Each row has a name. Each question is about the rows just above it.

Columns, left to right: N Z F L G P M
[ 33.4  20.0  25.5 -13.5  -7.3  17.2  22.0] = Digom
[ 11.7  11.1 -19.3  -8.1  -2.4  -8.1 -31.2] = rigi
[  3.9  -6.8   4.6 -59.6   3.9   1.3  78.5] = dinol
[-11.6  56.9  11.9  64.4  19.2  -6.7 -40.7] = bebe
[-16.3  12.7 -17.6  40.7  38.0   1.6 -30.3] = vepa
[ 28.1   6.1  50.3  50.3  50.3  50.3 -37.0] = fev
[ 41.0  10.4  28.4  45.7  -4.3 -43.0 -21.6] = mezu
[  5.9 -48.7  -5.1 -33.2 -25.0  26.8  20.9] = fupa
Which value appears more than once in fev?	[50.3]
Repeated in dinol:	[3.9]
Repeated in rigi:	[-8.1]

Columns, left to right: W X H R Y
[52.8 63.1 52.8 52.8 52.9]  pepet
[ -8.7 -15.9   7.5  11.2  12.4]  Tipen
[  7.3  43.7 -30.8 -30.8 -22.4]  Luti
[ 19.0  63.1 -54.2  12.5 -26.3]  vido
Times [-8.8] occurs in Tipen:	0
How many times does pepet hold [52.9]?	1
Which column holds this, read top down? [ 52.9  12.4 -22.4]	Y
Which column holds [-15.9  43.7  63.1] top down?	X
Count of [7.3] in Luti:	1
Which column holds this, read top down? [52.8 -8.7  7.3]	W
Count of [-30.7] in Luti:	0

Columns, left to right: J Q V D C A B
[ 21.9  -6.8  29.2  53.5  12.2 -17.4  14.1] : refev
[-36.2 -21.0 -47.4 -18.4 -37.6  12.6 -47.5] : bikam
[-18.2 -24.0  -4.4 -57.0  64.3  15.7 -10.5] : pob
[-63.8  20.6 -49.8  12.3  35.8  86.2  48.7] : nozig
[-44.4 -44.4  35.7   0.6 -44.4  35.7 -13.5] : lefa
[ 21.9  -6.8  29.2 -31.5 -50.6  63.3  24.2] : vudu
[-17.2  17.6  10.8 -14.2 -57.6 -57.3 -23.7] : vab
[ 21.9  -6.8  29.2  53.5  12.2 -17.4   3.7] : bubo
[-32.8  53.5   3.9  59.0  -8.9 -26.2 -40.9] : sibu
Where do [-18.2 -24.0  -4.4 -57.0  64.3  15.7 -10.5] appear?	pob
Times [35.7] occurs in lefa:	2

Columns, left to right: K E T S
[-14.1 -48.6  57.2   7.4] -> Rozur
[  6.2 -53.4  -2.6   0.1] -> lisig
[39.4  5.5 23.2 15.7] -> bulo
[-31.0  23.0  24.5  12.9] -> senam
[-35.1 -40.0 -39.9 -20.5] -> teve
[ 39.4   5.5 -17.0  15.7] -> fus
[-40.9  27.3 -57.8 -25.9] -> Tud
[-41.4  10.0 -53.0 -18.3] -> bug
[-31.0  49.8  24.5  12.9] -> nur
Times [-39.9] occurs in teve:	1
Which column holds [-40.0   5.5] top down?	E

Columns, left to right: moda Piri Vak Mamip
[-23.4  -7.6  -5.2  10.3]  neru
[-47.8  -1.0  17.6   6.1]  sizuf
[ 20.9 -50.4   0.1 -16.5]  Ribel
[-46.8 -76.4 -46.8  57.7]  Posak
[-16.6 -16.6 -16.6  38.9]  Sobul
[-24.0  76.5 -14.4 -20.8]  lizam
[-24.3   1.1  -8.1  16.2]  Rekir
[ 72.4 -20.6  -2.0 -10.1]  zot
[ 12.1  50.8 -15.6 -38.0]  resod
[-46.9  28.4  28.4 -46.9]  sorev
[-23.4  -7.6  82.8  47.8]  dak
Times [-46.9] occurs in sorev:	2
The value that Posak holds more than once:	[-46.8]
Which column holds this, read top down? [-50.4 -76.4 -16.6]	Piri
Which value appears more than once in Sobul?	[-16.6]
How many times does Sobul hold [-16.6]?	3
Which column holds [-16.6 -24.0 -24.3] top down?	moda

Columns, left to right: leb bar Zat dez Tekig sasa pozu vus lufuv
[ 19.4  46.0  46.3 -19.8 -30.0  47.3   0.9  40.5  -3.4] : duri
[ 24.9 -46.3 -46.3  60.4 -63.0 -67.9 -43.6 -49.0  43.7] : bame
[ 36.4  14.8  63.5 -27.1 -61.3  15.7 -65.9 -25.4  19.5] : lam
[ 65.0  33.2  51.5  47.6 -24.7  17.5 -23.6 -27.8  72.3] : Lisiv
[ 52.7 -35.8  52.7 -37.2  52.7  46.3 -69.9  19.0  52.7] : Semon
[-30.6  37.2 -40.5  74.1  53.9 -45.0 -59.0  12.8  36.6] : Vud
[-21.8  28.2  23.0  28.2  28.2 -20.2  28.2  22.6  69.0] : Tig
[ 40.9  31.8 -23.7 -74.2 -41.2 -13.7 -46.0 -66.3 -28.0] : zefub
[ 66.6   2.7   9.5 -32.1 -41.8  -1.7 -65.4  21.5   2.0] : Tof
The value that Semon holds more than once:	[52.7]
The value that bame holds more than once:	[-46.3]
Which column holds this, read top down? [-21.8  40.9  66.6]	leb
Which value appears more than once in Tig?	[28.2]
Which column holds [  0.9 -43.6 -65.9 -23.6] top down?	pozu
Whose row is [-30.6  37.2 -40.5  74.1  53.9 -45.0 -59.0  12.8  36.6]?	Vud
Which column holds this, read top down? [-27.8  19.0  12.8]	vus

Columns, left to right: Zap dibin gime folo Rut
[18.9 12.8 18.9 18.9 19.0] = rek
[-47.6  19.4  14.8 -47.6  38.2] = mipas
[-65.9  -0.9  -0.9  -0.9  51.5] = Pila
The value that mipas holds more than once:	[-47.6]
How many times does rek hold [18.9]?	3
[38.2 51.5] is in which column, read top down?	Rut
Repeated in rek:	[18.9]
Which column holds [18.9 14.8] top down?	gime
Count of [-0.8] in Pila:	0
Which value appears more than once in Pila?	[-0.9]

Columns, left to right: kaden Puzov lagi Depur Lop fuli mizis vibeg pilu rok
[  3.9   4.1   1.3   0.0 -65.2   0.0  -5.1  -5.1  -7.8  -1.7] : Kamu
[ 52.0   0.0   0.0  14.4   8.6 -23.8 -16.9  20.8 -57.0 -44.7] : diru
[  0.0   0.0   0.0   0.0  41.8   0.0  45.5  85.5   0.0 -65.1] : derem
Times [-0.1] occurs in derem:	0
Which value appears more than once in derem?	[0.0]
Which value appears more than once in diru?	[0.0]
Which column holds [-23.8   0.0] top down?	fuli

Columns, left to right: nat lun nusu babap tob Kosi kor sezof kepi
[ 77.8 -45.6 -28.8 -81.5 -13.5 -45.6 -45.6 -45.6  31.1] -> mek
[ -9.2  76.0  16.3  11.5  19.1 -14.6 -71.7 -10.1  14.7] -> tib
[-15.3  13.4  -5.8   1.8  14.2 -20.2 -63.7 -33.9  13.4] -> Zim
[ 55.6   7.9   6.0 -64.6 -45.7 -53.1 -35.2  12.7  13.5] -> vumi
[ 55.6   7.9   6.0 -64.6  12.2 -53.1 -35.2  12.7  61.4] -> nom
How many times does mek hold [-45.6]?	4
The value that mek holds more than once:	[-45.6]

Columns, left to right: rulo poto tifi tufo Pebu
[  3.1  49.8  -8.3 -22.9  -5.9] : larad
[ 16.5   4.3  31.2 -43.5 -14.3] : konag
[ 41.6 -27.1  41.6  41.6  41.6] : nim
[  4.6 -27.1 -29.1 -20.8 -20.8] : vemez
Times [41.6] occurs in nim:	4
[-8.3 31.2 41.6] is in which column, read top down?	tifi
Which column holds [-8.3 31.2] top down?	tifi
How many times does vemez hold [-20.8]?	2
The value that nim holds more than once:	[41.6]

Columns, left to right: gul zumi geka ret lep puz
[21.0 14.8 14.8 14.8 28.1 21.0] : tido
[-14.6  39.3  43.4  16.9 -14.6  39.3] : zif
[-20.7  19.8  19.8 -20.8 -20.7  47.6] : kipud
[-14.5  28.6 -14.5  22.6  15.5  -3.4] : beg
The value that beg holds more than once:	[-14.5]
The row with [-14.5  28.6 -14.5  22.6  15.5  -3.4] is	beg
Where do [-14.6  39.3  43.4  16.9 -14.6  39.3] appear?	zif
Which column holds [ 14.8  16.9 -20.8] top down?	ret
How many times does zif hold [-14.6]?	2
Times [19.9] occurs in kipud:	0
Count of [-20.6] in kipud:	0

Columns, left to right: gipe zov nub nebu Dumi biko Suvap bop voge pef
[ 0.5  0.5 -0.4  3.7 -4.0 -4.0 -0.6 -0.4 -4.0  3.7] = Rofon
[  0.7   0.3  -4.1   4.4   6.7 -28.0   3.4  -1.1   3.4  12.4] = Besot
[  0.0  -0.6   4.3  -0.9  -4.6 -74.3   0.8   1.3  -0.5  -4.2] = gemu
Repeated in Besot:	[3.4]
Count of [-4.0] in Rofon:	3
Whose row is [  0.7   0.3  -4.1   4.4   6.7 -28.0   3.4  -1.1   3.4  12.4]?	Besot

Columns, left to right: nufeb rusen Pozuz pag mav Lat difad rad
[ 22.1 -27.4  23.1 -59.0 -10.4 -10.4  26.2  14.1] : Dazut
[-38.4  35.8  82.4   3.0  78.6 -34.1  18.6  29.4] : dag
[ 18.6  18.6  18.5  82.4  78.6 -34.1  18.6  29.4] : dul
[-20.0 -13.2 -17.5  63.0 -13.2  65.1 -14.1  38.3] : Pib
Repeated in Pib:	[-13.2]
The value that Dazut holds more than once:	[-10.4]
Count of [18.6] in dul:	3
Which column holds this, read top down? [ 18.6 -14.1]	difad
Which column holds [-38.4  18.6] top down?	nufeb
[ 18.6 -13.2] is in which column, read top down?	rusen

Columns, left to right: Suz budid fuvub Kasa vub garo fisa
[ 37.6  37.6 -58.9   3.2 -58.9  37.6  37.6] -> gid
[ 25.1 -60.7 -32.2  66.8   4.6 -51.7  54.3] -> Lipuv
[-12.2  37.5  45.8 -14.2 -46.7  37.5 -20.7] -> vik
[-47.2 -20.3  24.0  29.4  63.3 -21.2 -27.9] -> zodem
[ 27.2  16.7  35.9  20.5 -64.9  62.7  59.2] -> Gazo
[13.9 40.8 13.9 34.0 32.9 13.9 13.9] -> radan
[-24.9  -0.1  23.4 -31.4 -49.0  -9.4  42.1] -> Rud
[ 28.8  28.8 -49.3  28.8 -22.3 -59.8  28.8] -> Zibu
[ 56.3  65.5  67.7  64.0  26.4 -33.8  59.8] -> Degav
[ 37.5 -21.2  62.7  13.9  -9.4 -59.8 -33.8] is in which column, read top down?	garo
Which column holds this, read top down? [  3.2  66.8 -14.2]	Kasa
Count of [37.6] in gid:	4
Times [28.8] occurs in Zibu:	4
Which value appears more than once in radan?	[13.9]
Times [37.5] occurs in vik:	2

Columns, left to right: ditun pofod zenat Fedam
[-69.6  57.4  57.4  57.4] -> fisi
[-44.4 -63.0 -62.9 -44.4] -> zod
[-69.7  70.9  49.8   3.1] -> Divod
[ 69.5  21.8 -25.5 -51.5] -> Vikis
[-69.7  69.5] is in which column, read top down?	ditun
Times [-69.6] occurs in fisi:	1
Which column holds this, read top down? [-63.0  70.9  21.8]	pofod
Times [-62.9] occurs in zod:	1
Times [57.4] occurs in fisi:	3
Which column holds [ 57.4 -63.0] top down?	pofod

Columns, left to right: rezas veso Zopi Nari
[ 40.8  28.6  63.4 -43.2] : renik
[ 61.0  45.1 -17.6 -43.6] : dazu
[13.2 36.3 57.5  7.7] : Satam
[-71.1 -21.6   8.8  26.9] : zifim
[-11.1   2.6 -55.4 -38.2] : Sofir
[ 33.6 -35.6 -40.2  27.4] : vupe
[ 32.8 -36.7  19.6  13.4] : puzaz
[ 10.7 -42.0 -57.0 -56.8] : Nos
[-39.3 -14.8  28.6  62.1] : fezo
[ 65.3 -44.9 -43.8  14.9] : fimu
[ 36.7 -58.8  70.9 -16.4] : soza
[  7.6 -60.7 -51.1  17.3] : ruge
Which column holds this, read top down? [ 26.9 -38.2  27.4  13.4 -56.8  62.1  14.9 -16.4]	Nari
Whose row is [13.2 36.3 57.5  7.7]?	Satam
[-39.3  65.3  36.7] is in which column, read top down?	rezas

Columns, left to right: misus luv gamag Pefa
[ 25.7 -14.2 -10.4  66.7] = lakaz
[ 11.3 -14.2  11.3  66.7] = defed
[-40.4 -14.2 -40.4 -40.4] = mak
Repeated in defed:	[11.3]
[25.7 11.3] is in which column, read top down?	misus
Which value appears more than once in mak?	[-40.4]
[66.7 66.7] is in which column, read top down?	Pefa
Where do [ 25.7 -14.2 -10.4  66.7] appear?	lakaz

Columns, left to right: bos Mive kamuk logoz pote vukep seke kuf
[ 18.8  15.2 -14.1 -14.4 -13.1  17.7 -14.4 -14.4]  betu
[-14.3  -4.6  34.9 -55.5 -55.5  -2.5  25.5 -59.5]  Mene
[ 37.9   8.6 -47.7  41.5   8.6  46.7  89.4  89.4]  rab
[-14.3  -3.7  34.9 -48.8 -55.5  -2.5  25.5 -59.5]  goru
[-52.1  -4.3  56.7 -76.6 -32.0   6.7 -77.5  54.2]  Nusov
Times [89.4] occurs in rab:	2
Which column holds [-2.5 46.7 -2.5  6.7] top down?	vukep
Repeated in Mene:	[-55.5]
How many times does Mene hold [-14.3]?	1
The value that betu holds more than once:	[-14.4]
[15.2 -4.6] is in which column, read top down?	Mive
Whose row is [-52.1  -4.3  56.7 -76.6 -32.0   6.7 -77.5  54.2]?	Nusov

Columns, left to right: poref ribaf fav lufu Buge Podo taf
[ 0.4 -2.4 25.2 -2.0 19.6 15.0 19.2] -> Zufeg
[ -7.6 -15.9  -2.4   4.3  -0.1  64.2  -7.7] -> zeloz
[87.1 -8.1 87.1 -4.5 -8.1 54.8 64.3] -> beleb
[ 22.8  -0.6  -5.5   9.0 -20.1 -22.7  14.5] -> Momu
Whose row is [ -7.6 -15.9  -2.4   4.3  -0.1  64.2  -7.7]?	zeloz
Times [64.3] occurs in beleb:	1
Which column holds [-2.0  4.3] top down?	lufu
Which column holds [-8.1 -0.6] top down?	ribaf

Columns, left to right: Gadi Pufun gutef kuvug vemi karup Tira kiko nud gepus
[54.9 26.3 35.9 57.0 43.3 52.6 47.1 84.7 71.2 84.8]  Fofa
[32.0 40.4 20.1 47.9 71.4 24.8 24.0 31.8 31.1 29.6]  sedug
[54.9 26.3 35.9 57.0 43.3 52.6 47.1 29.1 23.2 23.0]  Voga
[36.2  9.8 85.0 38.5 24.2 10.5 52.9 52.3 57.1 80.2]  zizo
[54.9 26.3 35.9 38.5 43.3 52.6 47.1 84.7 71.2 84.8]  foza
Which column holds this, read top down? [54.9 36.2]	Gadi
Which column holds [23.0 80.2] top down?	gepus

Columns, left to right: tareg fesib siral pini Vosu Mipo
[-35.4 -16.7  29.8 -22.4  29.7 -35.4] : Zimo
[  4.3 -17.3   9.3 -30.2   8.6   7.9] : bekor
[-23.0 -31.5  -1.9  15.2  37.5   9.3] : suti
[ -0.7 -12.3  -3.5  14.5  15.5 -11.0] : vum
[  2.1  13.8   6.5  -8.8 -21.6 -18.6] : Nulig
[  7.7  -6.2 -14.0  33.2  10.7  22.2] : tiku
[ 49.8   4.8 -63.6  -9.7 -37.6 -12.7] : gomem
[ 32.8  -1.3 -69.5 -42.3 -20.5  -9.0] : rozov
[  3.1  19.4 -13.0  16.8  19.2  19.4] : Tokug
[ -9.3  11.8  -7.6   0.0 -34.2  -2.5] : bes
[-13.1  18.2   4.5  -9.6 -47.7  -7.0] : siba
Which column holds this, read top down? [-31.5 -12.3  13.8  -6.2   4.8  -1.3  19.4  11.8]	fesib
How many times does Zimo hold [29.7]?	1
Which column holds this, read top down? [-2.5 -7.0]	Mipo
Times [-12.9] occurs in Tokug:	0

